Known rows, with every step that occurs:
lova > dimoni > dupim > suvopam > siru: [ 0.33  1.07  2.25 -0.31  0.55 -0.52 -0.06 -2.50  0.03  0.64 -0.81 -0.57
 -0.55  1.59  2.81  2.76  1.81  3.40  2.22 -0.93 -2.51 -0.90  2.25  3.10
 -1.55 -0.72  0.51 -0.05 -0.11 -2.94 -0.32 -0.60  0.60  1.00  1.19  0.93
  0.24  1.51 -3.78  0.35 -0.76  4.65  1.54]
suvopam > dimoni > dupim > vadub: [ 0.34  0.75  2.22  2.01  0.09 -1.54  0.75 -1.90  0.83  2.56 -1.77 -0.49
 -0.43  2.13  1.63  2.54  0.72  3.55  1.50 -0.79 -1.53 -0.65  3.11  4.73
 -0.90  1.31  1.11  0.55 -0.29 -2.05 -1.19 -1.58  0.09  1.79  0.55  1.02
  0.53  0.29 -3.88  0.29 -1.51  3.30 -0.29]
dimoni > dupim > siru > suvopam > lova: [-0.96  0.76  0.63  2.88 -0.56  0.53  0.51 -1.22 -0.60  1.73 -0.14 -0.30
 -0.58  2.00  4.31  2.28  1.96  1.85  1.96 -0.83 -0.99  0.83  2.35  3.79
  0.40 -0.46  1.20 -1.77 -2.90 -1.62 -0.52 -2.93  0.74  1.33  1.53  3.20
  1.12  1.76 -2.23 -1.30 -0.28  2.04 -0.21]
kedi > vadub > zekala > kazo > siru > suvopam > lova: [-0.75 -0.59  0.91  4.40 -3.07 -0.07  0.96  0.28  0.25  3.32  0.15 -0.07
 -2.05  4.16  1.66  2.97  2.56 -0.90  2.28 -0.31 -0.02  0.02  0.44  3.48
  0.11  1.87  1.14 -2.97 -1.47 -1.76  0.70 -1.31 -0.47  2.44  0.94  1.66
 -0.19 -1.76 -3.34 -2.25  2.27  1.69  0.49]
suvopam > siru > kedi > vadub: [ 0.94  1.13  2.50  2.17 -1.90  0.18  0.06 -1.53 -0.58  0.87  0.76 -0.92
 -1.21  1.73  3.99  3.41  0.60  0.78  1.43  1.46 -0.28 -2.68 -0.32  4.24
 -0.97 -0.24  1.09  0.39  0.25 -0.94  1.42  0.65 -1.23  1.50  0.03 -0.83
  0.92  1.57 -3.50 -0.35 -2.03  3.10  0.11]
suvopam > lova > kazo > siru > kedi > vadub: [-0.53  0.71  2.33  3.29 -2.96  0.81  0.45  0.37 -1.42  1.03  3.51  0.72
 -1.00  4.31  3.17  4.16 -0.13  0.26  1.16  1.66 -0.96 -0.95 -0.18  3.85
 -0.99  1.34  2.63 -1.40 -0.98 -1.03  0.83 -0.70 -0.36  3.36 -0.83  0.97
  1.39  0.59 -2.73 -2.14 -0.74  2.73  0.19]
suvopam > lova > kazo > siru > kedi > vadub > zekala: [-1.14  0.05  2.09  2.94 -3.59  0.08  0.60  1.03 -2.25  1.96  3.24  0.79
 -1.57  4.69  2.82  3.52  0.09 -0.42  0.63  0.45 -0.73 -1.47 -0.50  4.13
 -0.77  2.53  1.19 -0.95 -0.77 -1.20  1.65 -0.23 -0.20  3.46  0.10  0.51
  0.96 -0.61 -4.08 -1.72  0.00  2.51 -0.04]
dimoni > suvopam > siru > kedi > vadub: [ 0.78  1.00  1.47  1.80 -1.01  0.41 -0.08 -1.88  0.81  1.71  0.42 -0.90
 -1.58  1.69  4.37  3.48  0.09  2.01  2.84  1.01 -0.83 -1.99 -0.12  2.64
 -2.13 -0.51  1.25  0.06  0.73 -2.29  1.91  0.41 -1.04  1.11  0.73 -1.46
  0.86  2.13 -2.73 -0.39 -2.45  2.88  1.25]
dupim > dimoni > suvopam > siru > kedi > vadub: [ 0.79  0.99  0.63  2.47 -0.64  0.46 -0.29 -2.06  0.88  1.41  0.10 -1.76
 -2.40  1.78  4.42  3.46  0.29  2.87  3.09  0.93 -1.07 -0.73 -0.10  2.67
 -1.15  0.85  1.87 -0.03  1.28 -2.74  1.58  0.07 -0.49  1.15  0.36 -0.28
 -1.05  1.72 -3.84  0.49 -2.22  3.18  0.69]
dimoni > dupim > kedi > vadub > kazo > lova > zekala: [ 0.21 -0.17 -0.11  1.01 -1.74 -1.07  0.07 -0.89 -1.62  1.68  0.49  2.08
 -2.42  0.46  3.64 -1.10  0.98  0.56  3.21 -0.29 -0.84 -2.10  1.34  2.13
 -0.57  1.82  0.55 -0.06  0.39 -1.06  2.15  0.56 -0.56  2.81  0.38 -0.83
  0.26  0.90 -3.11  0.64 -1.40  3.76 -0.27]
dimoni > dupim > siru > kazo > zekala > vadub: [-0.10  1.43  1.71  2.11  0.43  0.95 -2.13 -0.88 -0.75  0.64  1.22 -0.15
 -1.47  1.15  2.33  0.86  0.69  1.11  0.80  0.85 -2.60 -1.05  2.21  3.34
 -0.43 -0.48  0.31 -1.49 -0.60 -2.80  2.48 -1.67 -0.28  1.24  1.81  2.72
  1.18  0.04 -0.39  0.19 -3.24  5.59 -0.16]
siru > suvopam > dupim > vadub: [-0.25  0.23  2.46  2.36  0.19 -1.19  0.60 -1.75  0.15  1.97 -2.42 -1.80
 -0.80  1.43  1.89  2.30  2.44  2.89  2.10  0.51  0.05  0.22  1.76  3.79
 -0.60  1.18  1.27 -0.40 -1.49 -1.74 -1.27 -0.09 -0.93  0.66 -0.17  0.78
 -0.07 -0.05 -3.06 -2.08 -1.61  2.68 -0.53]
kedi > vadub > kazo > zekala: [-0.34  0.56  1.94  1.87 -1.72 -0.67 -0.76  0.29 -2.17  1.35  0.90  1.42
 -3.18  1.36  2.11  0.70  1.51  0.38  1.77  0.77 -1.04 -1.55  0.05  3.38
 -0.09  1.20  0.54  0.07 -0.02 -1.57  1.96  0.71 -0.42  2.95  0.68  0.78
  0.11 -0.70 -2.38 -1.15 -2.47  4.57  0.79]
siru > kazo > lova > suvopam > dupim > kedi: [ 0.13 -0.38  2.23  1.61  0.59 -0.73 -0.38 -1.30 -0.74  1.49 -0.04 -0.58
 -1.53  1.37  2.46  2.30  0.74  2.74  2.29 -0.15 -1.96 -0.55  3.33  1.05
  0.69 -2.10  1.38 -0.90  0.27 -2.39 -0.57 -0.20 -0.72  1.65 -0.15 -0.49
  1.89  0.25 -1.19 -1.74 -2.26  1.54 -0.37]
vadub > kazo > siru > suvopam > lova > dimoni > dupim > kedi: [-0.68  0.80 -0.08  2.31 -0.72 -0.60  1.20 -1.44 -0.18  0.72  0.52  0.82
 -1.59  4.25  2.41  3.88  1.52  1.12  2.82 -1.81 -1.61  1.41  3.76  2.78
  1.09 -0.74  1.26 -1.41 -0.69 -2.12 -1.31 -2.22 -1.03  3.75  0.47  2.09
  0.69  0.75 -1.77 -1.74  0.42  3.95  1.44]
suvopam > dupim > siru > kazo: [-0.17  0.26  3.12  0.33  0.36  0.18 -1.66 -1.53 -0.86  0.16  0.49 -2.12
 -2.01  0.66  2.76  2.50  2.19  1.53  0.78  1.37 -2.19 -0.51  1.98  3.54
  0.68 -1.57  1.26 -0.44 -1.09 -2.84  0.57 -0.32  0.25  1.28  0.16  1.98
  1.41  0.91 -2.86  0.31 -2.90  3.70  0.10]
suvopam > dimoni > dupim > kedi > vadub > zekala > kazo > lova: [ 0.34 -1.20  0.17  2.17 -1.68 -1.14  2.11 -1.72  1.06  3.50 -0.54  0.95
 -2.15  2.33  2.36  0.85  0.53  1.70  3.36 -1.85 -1.68 -2.25  1.82  4.51
  0.34  1.38  0.52 -1.39  0.99 -1.73  2.20 -0.87 -1.41  2.00  2.00 -0.54
  0.79 -1.51 -4.95  1.05 -0.61  1.75 -0.45]
kedi > vadub > dupim > dimoni: [ 0.79 -0.77  0.58  1.80  0.31  0.06  0.42 -1.48 -1.30 -0.69 -0.59 -1.28
 -2.81  1.76  1.89  2.99  1.76  2.93  0.95  1.66 -0.96 -0.74  0.27  3.20
 -1.28  2.85  2.29 -0.32  1.58 -2.64  0.53 -0.05  0.19  1.63  0.71  0.75
 -1.55 -0.89 -5.42 -0.32 -2.35  2.90  0.51]
dupim > siru > kedi > vadub: [ 0.88  0.15  1.41  2.33 -1.34  0.96  0.62 -1.05 -0.95  0.14  1.05 -0.71
 -2.17  1.13  4.49  1.84  0.69  0.16  1.47  1.33  0.39 -1.77 -1.23  3.78
  0.78 -0.01  1.73 -0.53 -0.24 -1.27  2.06  0.06 -1.30  0.49  0.55  0.24
  1.72  1.16 -2.54 -0.19 -2.90  1.43 -0.01]
vadub > dupim > siru > suvopam > dimoni: [ 0.06 -0.64  1.97  0.97  0.80 -0.07  0.35 -1.08 -0.71 -0.53 -1.03 -2.44
 -1.29  1.54  3.03  4.55  1.29  3.38  0.75  0.51 -2.63  0.83  2.76  4.55
  0.33 -0.11  1.60 -2.85 -1.00 -3.26 -0.18 -1.14  0.08  1.21  1.66  1.97
  1.45  0.60 -4.36 -0.90 -1.73  1.58  0.82]
suvopam > siru > kedi > vadub > zekala > kazo > lova > dimoni > dupim: [ 0.69  0.48  0.85  1.79 -1.98 -0.28  0.75 -1.85 -0.36  1.32  0.35  1.22
 -1.07  2.69  2.50  2.44  1.58  0.15  2.97 -0.92 -1.97 -3.19  1.55  4.84
 -0.77  0.68 -0.11 -0.45  0.86 -0.51  2.49 -0.32 -2.35  1.43  1.67 -1.35
  0.12 -1.23 -3.66  1.28 -0.43  3.26  1.16]
dupim > vadub > zekala > kazo > siru > kedi: [ 0.89  0.26  2.04  3.54 -1.93 -1.42  0.64 -0.17 -0.57  2.06  0.16  0.02
 -3.22  2.76  2.06  3.12  0.59 -1.85  1.14  0.16  0.99 -0.08  0.66  3.01
  1.15  2.00 -0.30 -2.30 -0.13 -2.08  1.84  0.23 -1.13  1.79 -1.44  1.11
 -0.39 -2.74 -2.81 -0.36 -0.91  1.90 -0.60]
kazo > siru > kedi > vadub > dupim > dimoni > suvopam > lova: [ 0.17 -0.43 -0.52  3.23 -0.01  0.42 -0.06 -0.89 -0.41  0.10  1.58 -1.39
 -3.11  3.63  3.58  5.26 -0.15  2.29  1.95  0.57 -1.84  0.58 -0.03  1.71
 -1.71  2.49  2.93 -1.96  2.03 -3.14  1.35 -2.25 -0.31  2.77 -0.02  0.21
 -1.36  0.12 -3.18 -1.21 -1.94  2.26  1.91]
lova > zekala > vadub > kedi: [ 0.45 -1.29  2.75  1.59  0.03  0.83 -0.63 -2.16 -0.30  1.03  0.90 -1.50
 -1.03  2.52  0.90  0.38 -0.97  0.46  0.50  2.03  0.66 -0.82  2.28  2.96
 -1.16  1.64  0.68 -0.56 -0.45 -2.78  0.58  2.00  0.71  1.62  0.75 -0.59
  0.28  0.95 -3.17 -0.49 -0.85  2.97 -0.83]
siru > kazo > lova > dimoni > dupim: [-0.11  1.13  2.67  1.16  0.01  0.27 -0.46 -1.91 -0.53 -0.38 -0.03  0.18
 -0.05  1.16  0.97  2.16  1.73  2.53  1.74 -1.36 -2.71  0.16  3.86  2.24
  0.22 -0.08  1.14 -0.51  0.86 -1.14 -0.29 -1.53 -0.70  1.06  1.12  1.24
  0.95 -0.67 -0.42 -0.12 -0.60  3.03  1.03]
lova > siru > kedi > vadub > zekala > kazo: [ 0.72  0.48  1.87  3.26 -2.60 -0.04 -0.47  0.36  0.76  2.38  1.69  0.06
 -3.27  3.03  1.54  2.25  1.53 -0.89  1.40  2.07 -0.29 -2.88 -0.34  3.49
 -0.35  1.91  0.93 -0.64  0.04 -0.51  1.92  1.11 -0.92  1.35  0.92 -0.76
 -0.73 -0.99 -4.01 -0.29  0.37  2.28 -0.59]
zekala > vadub > dupim > suvopam: [-0.07 -0.16  1.72  1.05  1.69 -0.29  0.22 -1.41 -0.38  0.02 -0.33 -2.53
 -2.33  1.31  0.90  2.17  0.45  1.61  0.48  2.41 -0.89  0.70  1.40  1.82
 -1.92  2.24  1.95 -3.07  0.84 -3.67  1.56  0.54  0.70  0.55  0.90  1.25
 -0.89 -1.01 -3.44 -1.58 -2.64  2.50  0.91]
suvopam > siru > kazo > lova > dimoni > dupim > kedi: [ 0.44  1.57  2.13  0.29 -0.05 -0.54 -0.45 -2.83 -0.30  0.33 -0.11  0.41
 -0.41  1.14  2.68  3.15  0.72  2.31  2.01 -1.42 -2.16 -1.29  4.06  2.73
  0.46 -3.23 -0.02 -0.10  0.72 -1.92 -0.08 -1.28 -1.00  1.94  0.77  0.47
  1.76  1.10 -1.62  0.64 -1.27  3.96  0.34]
lova > siru > suvopam > dimoni > dupim > kedi > vadub > zekala > kazo: [ 0.43 -0.17  0.25  3.14 -1.88 -0.43  0.82 -0.80  3.45  3.84 -0.59 -0.21
 -2.13  3.81  1.61  2.37  1.86  2.87  3.11 -0.42 -2.31 -2.70  1.72  4.82
 -0.87  1.17  1.21 -0.75 -0.52 -1.60  0.49 -0.82 -1.36  1.78  2.68 -0.48
 -0.01  0.25 -5.71 -0.08  1.60  3.42 -0.75]
kedi > vadub > kazo > siru > suvopam > dimoni > dupim: [ 0.27  0.10  1.31  2.84 -2.04 -0.13  0.78 -0.61  0.73  1.07 -0.47 -0.25
 -1.92  2.96  1.98  3.57  2.30  2.29  3.05 -0.83 -3.62  0.07  1.65  4.84
 -1.41  2.43  2.06 -1.15 -0.25 -2.26  0.29 -1.38 -1.70  3.36  0.87  0.46
  0.09  0.19 -3.38 -0.67 -0.38  5.46  2.18]
dimoni > dupim > suvopam > siru > kazo: [-0.37  2.20  2.66  0.67 -0.42 -0.20 -1.83 -1.54  0.55  1.24 -0.23 -2.05
 -1.59 -0.07  2.86  2.29  1.72  2.63  1.01 -0.45 -2.99 -0.05  1.99  2.75
 -1.23 -0.75  0.87 -0.48 -0.62 -2.71  1.15 -1.09  1.30  1.35 -0.03  2.03
 -0.38  1.45 -3.42  0.35 -1.34  5.30  0.54]
dimoni > dupim > suvopam > siru > kazo > lova: [-0.58  1.85  3.02  0.85 -0.68 -0.68 -1.58 -1.29 -0.59  1.51 -0.26 -1.03
 -1.59 -1.12  3.14  1.71  1.38  2.10  1.63 -1.12 -2.74  0.53  2.07  2.29
 -0.61 -0.56  0.51 -1.88 -0.58 -2.25  1.65 -1.52  0.93  1.19 -0.03  1.63
 -0.28  0.58 -1.79  0.03 -1.27  4.13  0.57]
vadub > zekala > kazo > lova: [-0.08 -0.58  2.47  2.15 -1.58 -1.17  0.71 -0.62 -1.60  2.40 -0.15  0.95
 -2.57  1.23  1.83  1.11  1.39 -0.76  1.98 -0.21  0.07  0.47  2.18  2.42
  1.47  1.62 -0.55 -3.14 -0.43 -1.85  1.62  0.77  0.35  1.21  0.68  1.66
 -0.20 -3.00 -2.66 -0.33 -0.01  0.42 -0.59]

Rows:
[-0.74  0.77 -0.46  4.26 -1.48 -0.06 -1.19  0.09  2.16  4.28  1.88 -0.73
 -3.88  4.20  1.87  2.65  0.87  0.78  2.78  1.32 -0.96 -0.36  0.62  2.29
 -0.05  2.41  2.16 -1.15  0.12 -1.63  1.24 -1.12  0.72  1.90  1.21  0.72
 -2.82 -0.30 -4.36 -0.07  1.44  1.56 -0.16]  dupim > dimoni > suvopam > lova > siru > kedi > vadub > zekala > kazo
[ 0.26  0.87  0.44  0.76  0.74  0.20 -2.13 -1.70  0.63  0.26 -0.71 -2.50
 -3.05  1.13  1.86  4.42  1.60  3.79  1.39  1.60 -2.84 -0.54  1.44  2.30
 -2.52  0.14  2.11  0.00  1.64 -4.22  1.32 -0.79  0.67  2.12  0.83  0.63
 -1.62  0.63 -5.09  0.68 -2.51  4.89  2.02]  kedi > vadub > dupim > dimoni > suvopam > siru > kazo
[ 0.42 -2.15  0.27  3.05 -0.57 -0.87  0.66 -0.72 -0.99  3.11 -1.05  0.21
 -3.12  2.93  1.39  1.11  2.77  1.93  3.71  0.30 -1.84 -1.10  1.39  2.99
 -0.17  2.78  1.45 -1.29  0.31 -2.59  0.52  0.45 -0.44  1.62  1.06 -0.50
 -1.59 -2.73 -4.82 -0.20 -0.54  1.72  0.19]  kedi > vadub > zekala > kazo > lova > suvopam > dupim > dimoni
[-0.56  0.48 -0.87  3.55 -2.16 -0.38  1.33 -0.73  0.04  2.11  0.53  0.98
 -2.70  3.29  3.33  2.60  1.64  0.42  3.04 -1.04 -0.70 -0.06  1.04  3.34
 -0.31  0.49  1.75 -1.18 -1.00 -1.65  0.50 -2.21 -1.30  4.03  0.28  0.99
  0.31  0.96 -2.57 -1.97 -0.44  4.21  0.89]  dimoni > dupim > kedi > vadub > kazo > siru > suvopam > lova
[-1.01  0.31 -0.02  2.22 -0.87  0.11 -1.37 -0.01  0.36  1.02  1.98 -2.43
 -1.92  1.97  2.60  1.30  0.77  0.45  0.93  2.13 -1.92 -0.72  0.17  2.39
 -0.90  2.69  3.48 -2.63  0.08 -0.78  2.83 -0.64  1.23  1.49 -0.59  0.74
 -1.20  0.48 -5.24 -0.81  0.02  1.26  0.31]  siru > kedi > vadub > dupim > suvopam > lova > zekala > kazo
[-1.86  1.37  2.33  1.89 -0.49 -0.51 -3.91  1.77 -0.59  1.96  2.24 -1.03
 -2.90  1.54  0.83  2.46  1.34  2.12 -0.45  1.30 -2.97 -1.64 -0.03  2.25
 -1.70  0.17  2.11 -1.07 -0.24 -1.49  1.23 -2.40  1.54  2.65  1.06  0.90
 -0.84  0.32 -2.61 -2.67 -0.37  4.31  0.91]  kedi > vadub > dupim > suvopam > lova > siru > kazo > zekala
[ 1.03  0.18  0.26  0.79  0.48  0.12  0.06 -2.26  0.49 -0.16  0.33  0.16
 -1.85  2.12  2.32  4.77  0.55  1.51  3.24  1.43 -2.40 -1.61  2.01  2.65
 -2.03 -0.93  1.75 -2.26  1.83 -2.42  2.46 -0.19 -1.93  1.39  1.18 -1.66
  0.42 -0.53 -2.50 -0.01 -2.29  2.10  3.21]  zekala > kazo > lova > dimoni > suvopam > siru > kedi > vadub > dupim
[ 0.03 -1.42  2.30  1.73  1.73  1.10 -2.32 -1.30 -0.85  1.16  1.26 -1.29
 -2.42  2.66  1.02  1.53 -0.36  1.64  0.59  1.41 -2.27 -1.56  2.48  3.89
 -0.39 -2.58  0.76 -0.20 -1.38 -4.17  1.00 -0.15 -0.55  2.16  1.40 -0.49
  1.84  0.47 -1.21 -1.45 -4.08  4.82  0.71]  lova > suvopam > dupim > siru > kazo > zekala > vadub > kedi
[ 0.39  0.94  1.88  0.51  0.11 -0.70  0.10 -2.32  0.21  1.39 -0.66  0.68
 -1.28  0.87  2.43  2.07  1.88  1.87  3.36 -0.72 -2.57  0.07  3.08  2.86
 -0.39 -0.84  0.70 -2.75 -0.57 -2.51  0.86 -0.91  0.26  1.01  0.72  1.54
 -0.20 -0.38 -2.53  0.55 -0.24  3.42  1.56]  zekala > kazo > lova > dimoni > dupim > suvopam > siru
[-1.79  0.86  0.43  2.75 -0.38 -1.48  1.21 -1.26  0.03  3.17 -2.21 -0.20
  0.36  3.82  0.70  1.99  2.42  2.29  1.65 -2.70 -0.02  0.12  3.45  4.16
  0.00  1.67  0.26  0.60 -1.38 -0.84 -2.06 -2.52 -0.19  1.34  2.18  1.57
 -0.25 -0.76 -3.47 -1.59  1.71  2.05  0.03]  siru > suvopam > lova > dimoni > dupim > vadub > zekala
[-0.77 -0.46 -0.05  0.56  2.03  0.09 -1.86 -0.91 -0.88  1.71  1.11 -1.11
 -1.25  2.79  2.69  2.22 -0.20  1.04  1.25  2.81 -1.42 -0.18  3.36  1.14
 -2.37  0.41  1.25 -2.85 -0.68 -4.38  1.02 -0.88  2.30  1.82  2.16  1.45
  0.59  1.73 -2.94 -0.24 -1.40  2.18  1.03]  dimoni > suvopam > lova > zekala > vadub > dupim > siru
[-0.30  0.56  2.92  0.61 -0.64 -0.11 -2.46 -0.65 -0.84  1.11  0.63 -0.87
 -0.14  0.07  3.36  1.01  0.80  2.51  1.41 -0.87 -4.33 -0.32  3.88  3.26
  0.70  0.19  0.79 -1.64 -0.79 -2.02  0.85 -1.88  1.06  1.56  0.94  1.75
  1.77  1.60 -2.30  1.95 -0.23  3.16 -0.29]  suvopam > dimoni > dupim > siru > kazo > lova > zekala
[-0.14 -1.84  0.35  1.74 -0.86 -0.64  2.15 -2.23  0.73  1.91 -1.38 -0.26
 -1.46  2.72  1.39  1.17  2.70  1.68  4.20 -1.03 -0.68 -1.67  1.40  3.69
  0.96  0.53  1.10 -1.67  0.49 -1.38  1.08  0.62 -3.03  0.62  2.10 -1.18
  0.65 -1.92 -3.90 -1.14  0.09  1.15  0.34]  siru > suvopam > dupim > kedi > vadub > zekala > kazo > lova > dimoni
[ 0.18  0.65  0.40  2.98  0.57 -0.34  0.29 -0.62 -0.92  1.44  0.93  0.07
 -2.10  2.67  2.59  2.21 -0.76  0.46  2.67  0.86 -3.48  0.63  4.39  4.03
  0.63  0.42  1.87 -2.65 -0.46 -2.39  1.25 -1.16 -1.35  2.29  1.30  0.37
  1.09  0.22 -0.86  0.33 -3.00  2.62  1.28]  zekala > vadub > kazo > lova > suvopam > dimoni > dupim > siru > kedi
[-0.38  2.09  1.91  2.32  0.90  0.21 -3.20 -1.46  0.69  1.96  0.41 -1.90
 -2.12  1.70  1.89  2.79 -0.12  2.90  1.99  1.44 -2.82  0.60  2.86  1.67
 -0.98 -0.22  0.61 -1.70  0.84 -4.40  1.62 -0.62  0.78  1.69  1.02  2.49
 -1.30  0.37 -1.49  0.10 -2.16  5.80  0.39]  dupim > dimoni > suvopam > siru > kazo > zekala > vadub
[ 0.12  0.03  0.59  2.12  0.94 -0.76  0.28 -0.69 -1.09  2.35 -0.16  0.93
 -2.11  2.61  1.59  1.80  0.25  0.99  2.89  0.79 -3.24  0.58  5.01  3.74
 -0.06  0.04  1.33 -2.57 -1.17 -3.55  0.13 -1.20 -0.25  2.72  1.99  0.99
  1.12 -0.07 -1.40  0.38 -2.34  3.26  1.70]  zekala > vadub > kazo > lova > suvopam > dimoni > dupim > siru
[ 0.01 -0.72  1.61  1.08  1.20  0.28 -1.08 -0.91 -0.22 -0.06 -0.44 -3.22
 -0.15  2.34  2.02  2.87  0.58  2.60  0.80  2.53 -2.97  0.01  3.62  3.91
 -1.11  1.68  1.79 -3.47 -0.77 -3.51  0.41 -0.06  0.39  0.95  2.13  1.44
  1.01  1.23 -4.37 -0.24 -0.62  2.60  0.23]  lova > zekala > vadub > dupim > siru > suvopam > dimoni
[ 0.06  0.53  0.43  3.77 -0.94  0.39 -1.81 -0.52  0.86  1.80  2.55 -1.10
 -2.30  3.62  4.04  3.24 -0.25  0.97  3.04  0.90 -2.27  2.15  2.31  0.33
  0.68  2.27  2.26 -3.77  0.20 -2.86  1.01 -1.23  1.57  2.37 -1.50  2.72
 -1.62  0.76 -2.45  0.25  1.27  1.88 -0.07]  dupim > dimoni > suvopam > lova > zekala > kazo > siru > kedi
[ 1.40 -0.25 -0.05  0.93 -0.94 -0.39  1.57 -1.83 -0.37 -0.04  0.51  2.01
 -2.85  3.44  2.09  2.74  1.63  0.84  3.00 -0.72 -1.29 -2.04  1.19  3.01
 -0.72 -0.09  1.06  0.66  1.39 -2.70  0.56 -0.31 -2.20  3.51  0.69 -0.57
  1.04  0.15 -2.83  0.17 -1.91  5.51  2.21]  lova > dimoni > dupim > kedi > vadub > kazo > siru
[-0.37 -0.08  0.36  0.85 -0.17 -0.18 -1.50 -0.60 -1.28  1.05  1.92  0.17
 -4.12  1.03  4.75  1.22  0.84  1.26  3.37  0.82 -2.74 -1.89 -0.72  3.42
 -0.51 -0.13  0.97 -0.19  0.10 -2.66  4.16  0.20 -1.72  2.18  1.00 -0.65
  0.73  1.08 -2.06 -0.10 -5.26  4.79  2.05]  dimoni > suvopam > dupim > siru > kedi > vadub > kazo > zekala
[-0.30  1.83  1.51  1.14  0.59 -0.64 -0.45 -2.11 -0.24  0.95  0.90 -0.24
 -1.90  2.26  1.54  3.38 -0.59 -0.25  3.34  1.61 -1.53  0.94  4.04  2.06
 -0.33 -0.59  0.88 -2.34  1.00 -2.66  1.63  0.95 -1.59  1.86  1.01 -0.34
 -0.08  0.14 -0.04 -0.08 -2.28  3.19  2.65]  zekala > vadub > kazo > lova > dimoni > suvopam > siru > kedi
[ 0.37 -0.54  0.17  1.83 -0.53 -0.65  0.54 -0.07 -1.33  2.44 -0.48  1.84
 -2.54  1.88  2.75  1.56  1.43  1.75  3.33 -0.53 -3.22 -1.07  2.71  4.24
 -0.22 -0.22  1.66 -0.70 -1.03 -2.71  0.30 -1.53 -0.51  3.04  1.95 -0.29
  1.54  0.52 -2.63  0.42 -2.12  3.06  2.19]  kedi > vadub > kazo > lova > suvopam > dimoni > dupim > siru
